[-63.5 -43.5 -10.6  10.3 -69.2  48.8  49.4 -57.6  68.8 -48.3 -21.0 -55.5
  60.4  61.5  62.3  48.5  40.1 -39.0 -49.5  70.9 -70.6  46.7  64.0 -29.9
  46.2  31.3 -60.0] -> Namu
[-74.7 -62.9  88.7 -23.8 -16.3  85.2  50.0 -80.5  48.3   8.0 -36.6  31.3
  37.1  36.4  40.3 -11.1  55.4 -41.6  31.3   8.2 -34.5 -43.2  36.7  48.4
  50.3  78.7  15.3] -> mav
[  0.6 -32.7  42.6  70.9 -18.3 -33.8 -55.1 -28.5 -24.1 -13.6  -5.1 -38.5
 -50.5 -57.1 -52.0  68.9 -58.0  40.3  21.9  53.6  24.9  67.6 -32.9  51.3
  58.6  55.4 -43.1] -> lin
[-60.4 -37.5  56.0 -14.9  49.2  24.1  10.6 -67.7 -44.1  49.4  -8.3  64.7
 -20.7 -22.9 -20.7 -38.5  26.9 -31.8  45.9 -39.9  21.5 -52.5 -34.7  43.5
  10.3  33.6  66.6] -> Mosip
[ 40.7  43.8 -34.9 -45.2  54.9 -11.8  36.6  44.9 -22.8  39.0   9.0  50.2
  26.2  44.0  37.1 -54.3  38.6   3.5  20.9 -52.0  35.3 -50.5   7.7 -31.2
 -54.6 -45.5  57.8] -> kuv
where: [48.4]  mav, 24
where: [40.7]  kuv, 1

[-11.2  98.4 -10.8  35.8] : bekar
[ -6.7 -18.1 -25.2   8.4] : Rem
[ 19.0 -25.3  -6.8  -4.8] : moni
[ -4.7   8.5  56.9 -64.6] : zoko
[-49.2 -85.2 -56.7  43.3] : ferug
[-34.2  -4.8  85.6  83.9] : Noti
where: [8.4]  Rem, 4
where: [-6.8]  moni, 3
where: [-4.7]  zoko, 1
where: [-6.7]  Rem, 1
where: [-25.3]  moni, 2
where: [8.5]  zoko, 2

